Here is a tiny trained network, its code and every weight. The questions are about switching its units off for an input and a class, where a switched-off unit gives its printed mean instead of its output.

import numpy as np


def w(rows, s, z=0):
    codes = np.array(rows[::2]) - 128.0
    scale = np.full(codes.shape[1], s)
    scale[-1] = z or s
    return codes * scale


def norm(h):
    return h / np.sqrt((h * h).mean(-1, keepdims=True) + 1e-5)


def f(y):
    return np.maximum(y, 0)


def log_softmax(a):
    a = a - a.max(-1, keepdims=True)
    return a - np.log(np.exp(a).sum(-1, keepdims=True))


def net(x, mask):
    res = np.array(x, float).reshape(1, 6) / 4 @ E
    u = 0
    for l in range(4):
        y = f(norm(res) @ A[l][:, :-1].T + A[l][:, -1])
        res = res + np.where(mask[u : u + 9], y, B[l][:, -1]) @ B[l][:, :-1]
        u += 9
    return log_softmax(norm(res)[-1] @ U[:, :-1].T + U[:, -1])


A, B = {}, {}
E = w([
[167,90,130,142,213,68,217,150,197],'x0',
[99,152,185,82,57,108,242,164,76],'x1',
[129,127,126,124,132,132,128,129,130],'x2',
[119,94,36,218,81,137,170,125,91],'x3',
[68,154,159,152,114,147,167,39,203],'x4',
[82,8,119,63,92,128,122,121,162],'x5',
],0.0016)
A[0] = w([
[137,180,142,170,115,96,111,146,131,78],'0.n0',
[247,88,163,91,123,132,81,251,72,157],'0.n1',
[84,59,117,93,103,141,112,137,149,200],'0.n2',
[125,237,183,177,136,90,118,125,167,122],'0.n3',
[131,249,154,219,128,41,102,161,122,3],'0.n4',
[150,206,138,193,127,108,103,147,155,164],'0.n5',
[91,140,228,157,87,196,153,68,209,153],'0.n6',
[67,58,119,96,66,51,80,154,178,36],'0.n7',
[79,88,160,63,86,104,87,138,172,119],'0.n8',
],0.0019,0.0028)
B[0] = w([
[139,110,109,111,144,159,152,111,115,132],'0.n0',
[1,189,58,95,175,66,148,70,132,239],'0.n1',
[190,174,127,139,166,171,173,96,69,250],'0.n2',
[141,64,125,66,143,194,179,83,91,186],'0.n3',
[201,150,90,93,170,235,195,83,74,135],'0.n4',
[131,38,118,56,129,180,171,91,103,207],'0.n5',
[90,164,47,69,179,54,119,145,61,235],'0.n6',
[171,105,118,106,181,229,178,82,59,142],'0.n7',
[181,146,123,131,173,183,174,78,62,186],'0.n8',
],0.0024,0.0019)
A[1] = w([
[95,124,161,122,67,137,140,145,116,121],'1.n0',
[104,89,80,251,43,147,150,188,143,21],'1.n1',
[191,98,142,159,159,82,188,200,224,6],'1.n2',
[104,131,153,143,128,197,153,60,152,180],'1.n3',
[79,131,142,82,126,137,216,135,58,208],'1.n4',
[115,90,93,173,202,135,40,77,134,122],'1.n5',
[128,99,128,184,177,142,26,91,148,84],'1.n6',
[187,99,142,159,157,89,187,201,222,15],'1.n7',
[120,87,80,228,79,132,169,172,155,45],'1.n8',
],0.0023)
B[1] = w([
[160,150,120,168,117,137,82,161,193,148],'1.n0',
[117,81,163,233,104,44,153,25,65,141],'1.n1',
[158,77,133,141,211,5,198,68,158,144],'1.n2',
[129,135,43,107,164,64,104,196,91,196],'1.n3',
[213,128,58,191,128,124,58,147,253,255],'1.n4',
[173,168,129,145,38,118,202,229,189,199],'1.n5',
[176,159,125,159,41,142,187,239,207,167],'1.n6',
[168,84,136,135,204,10,199,66,154,144],'1.n7',
[154,104,132,207,97,54,118,36,64,144],'1.n8',
],0.0023,0.0031)
A[2] = w([
[172,143,100,144,153,120,104,118,122,148],'2.n0',
[151,158,102,111,133,113,146,162,124,136],'2.n1',
[118,149,189,94,132,150,76,131,111,114],'2.n2',
[89,2,127,82,96,135,119,116,159,119],'2.n3',
[149,191,167,179,159,153,143,123,95,42],'2.n4',
[113,145,184,102,53,96,226,167,86,113],'2.n5',
[122,125,108,167,90,164,112,141,88,95],'2.n6',
[57,158,148,159,121,157,168,21,209,128],'2.n7',
[127,101,118,117,154,93,98,188,68,5],'2.n8',
],0.004,0.0022)
B[2] = w([
[109,100,123,108,94,137,172,141,150,255],'2.n0',
[98,104,102,111,122,134,148,94,145,248],'2.n1',
[126,67,139,176,127,91,181,109,134,189],'2.n2',
[193,254,127,180,179,184,184,139,81,200],'2.n3',
[163,67,103,97,143,194,160,149,92,153],'2.n4',
[174,87,67,201,173,176,29,159,210,208],'2.n5',
[119,102,177,126,152,94,151,109,140,204],'2.n6',
[141,102,83,86,144,80,92,241,55,236],'2.n7',
[76,184,98,104,139,93,143,180,126,150],'2.n8',
],0.0042,0.0019)
A[3] = w([
[145,154,129,139,159,187,156,125,98,44],'3.n0',
[104,147,105,100,83,143,91,166,115,143],'3.n1',
[109,141,158,125,87,177,77,104,95,77],'3.n2',
[129,146,116,129,61,181,83,127,103,143],'3.n3',
[151,88,72,164,132,96,182,111,146,248],'3.n4',
[154,152,133,77,172,145,108,157,171,181],'3.n5',
[141,123,122,151,105,143,83,158,188,78],'3.n6',
[89,141,157,140,64,166,72,100,87,61],'3.n7',
[117,144,252,64,169,126,91,130,155,104],'3.n8',
],0.0044,0.0018)
B[3] = w([
[181,135,106,67,116,186,197,91,112,144],'3.n0',
[122,130,146,99,178,73,165,107,181,170],'3.n1',
[163,97,168,153,197,76,190,139,173,141],'3.n2',
[163,102,175,123,195,83,182,123,188,167],'3.n3',
[95,162,229,69,94,148,65,87,112,254],'3.n4',
[101,114,106,201,33,144,117,96,84,193],'3.n5',
[161,152,131,139,82,134,87,158,209,153],'3.n6',
[144,80,188,129,214,47,192,110,163,142],'3.n7',
[107,91,110,252,47,111,134,101,29,145],'3.n8',
],0.0033,0.0056)
U = w([
[149,90,195,126,231,56,184,103,176,144],'0',
[191,159,102,107,152,255,179,120,64,147],'1',
[163,134,107,168,74,165,51,184,230,139],'2',
[100,96,138,215,59,100,111,86,27,126],'3',
[67,163,51,56,159,71,102,199,78,119],'4',
[114,137,143,78,93,130,132,73,138,209],'5',
[44,118,210,96,156,200,76,129,129,2],'6',
[45,111,201,146,213,216,88,170,113,16],'7',
],0.0081,0.0055)

Each question gives the input, the list of numbers given to net, and the class t.
The units are the neurons (one row each of A and B). Each row of codes is followed by its name. A weight is (code - 128) times the scale printed after its matrix; where a second scale follows, it is the last column's (A, B and U).
mask holds one flag per neuron, layer by layer. A switched-off neuron (its flag False) gives its mean, the last column of its row in B, instead of its output. The means were averaged over made-up inputs and are rounded, as every weight is.
A unit's drop is (log p(t) with every unit on - log p(t) with that unit switched off) / (log p(t) with every unit on - log p(t) with every unit switched off).
The circuit of an input: a set's keep is (log p(t) with only the set's units on - log p(t) with every unit switched off) / (log p(t) with every unit on - log p(t) with every unit switched off). Starting from the 12 units with the biggest drops (on a tie, the unit counted first), units are removed one at a time, each time the one whose removal leaves the highest keep (on an exact tie, the one counted first), for as long as the keep stays at least 0.8.
circuit, biggest first: the units of the circuit, biggest drop first
k most important neurons: the k neurons with the biggest drops, biggest first
top k neurons in layer l: the k neurons of layer l with the biggest drops, biggest first
input [0,-7,-8,-8,3,-8], class 1: 3 most important neurons : [2.n4; 1.n4; 0.n3]
input [0,-3,-5,-4,5,5], class 1: 3 most important neurons : [0.n1; 2.n3; 0.n7]
input [0,-6,-2,-8,-4,1], class 3: 4 most important neurons : [3.n8; 1.n4; 2.n5; 3.n5]
input [-3,5,-3,-4,6,-5], class 4: circuit, biggest first : [2.n7; 3.n4]
input [1,2,2,4,5,-2], class 4: circuit, biggest first : [2.n7]
input [-8,-7,-8,8,-7,3], class 0: 2 most important neurons : [3.n3; 1.n4]
input [-6,6,1,-4,-1,-6], class 0: 4 most important neurons : [3.n3; 1.n5; 2.n3; 0.n2]
input [0,-6,1,1,-2,6], class 1: 2 most important neurons : [2.n3; 1.n4]
input [1,-5,2,5,0,-6], class 1: circuit, biggest first : [1.n4; 2.n4; 3.n0]
input [-7,-6,4,0,8,7], class 4: 2 most important neurons : [2.n7; 1.n4]
input [-1,2,1,-6,-5,-3], class 3: circuit, biggest first : [3.n8; 2.n7; 3.n5]
input [2,1,1,4,5,-4], class 4: 3 most important neurons : [2.n7; 3.n5; 0.n2]
input [4,8,6,-3,7,1], class 2: 2 most important neurons : [2.n5; 0.n1]
input [-2,6,3,-6,4,2], class 2: circuit, biggest first : [2.n5]
input [-2,7,1,-8,-2,5], class 3: 4 most important neurons : [1.n5; 3.n8; 3.n5; 1.n6]
input [-4,0,8,4,0,-5], class 5: top 3 neurons in layer 0 : [0.n2; 0.n8; 0.n5]
input [4,-5,2,2,1,8], class 1: circuit, biggest first : [2.n3; 1.n4]
input [-3,6,2,-8,2,-3], class 3: top 2 neurons in layer 1 : [1.n5; 1.n6]
input [1,-6,-5,-5,-4,-3], class 2: 3 most important neurons : [1.n5; 1.n6; 0.n6]
input [1,-1,7,-1,3,7], class 1: circuit, biggest first : [2.n3]
input [-7,-6,0,4,7,1], class 0: top 2 neurons in layer 3 : [3.n3; 3.n1]
input [4,3,-1,1,7,-7], class 1: top 2 neurons in layer 0 : [0.n1; 0.n4]
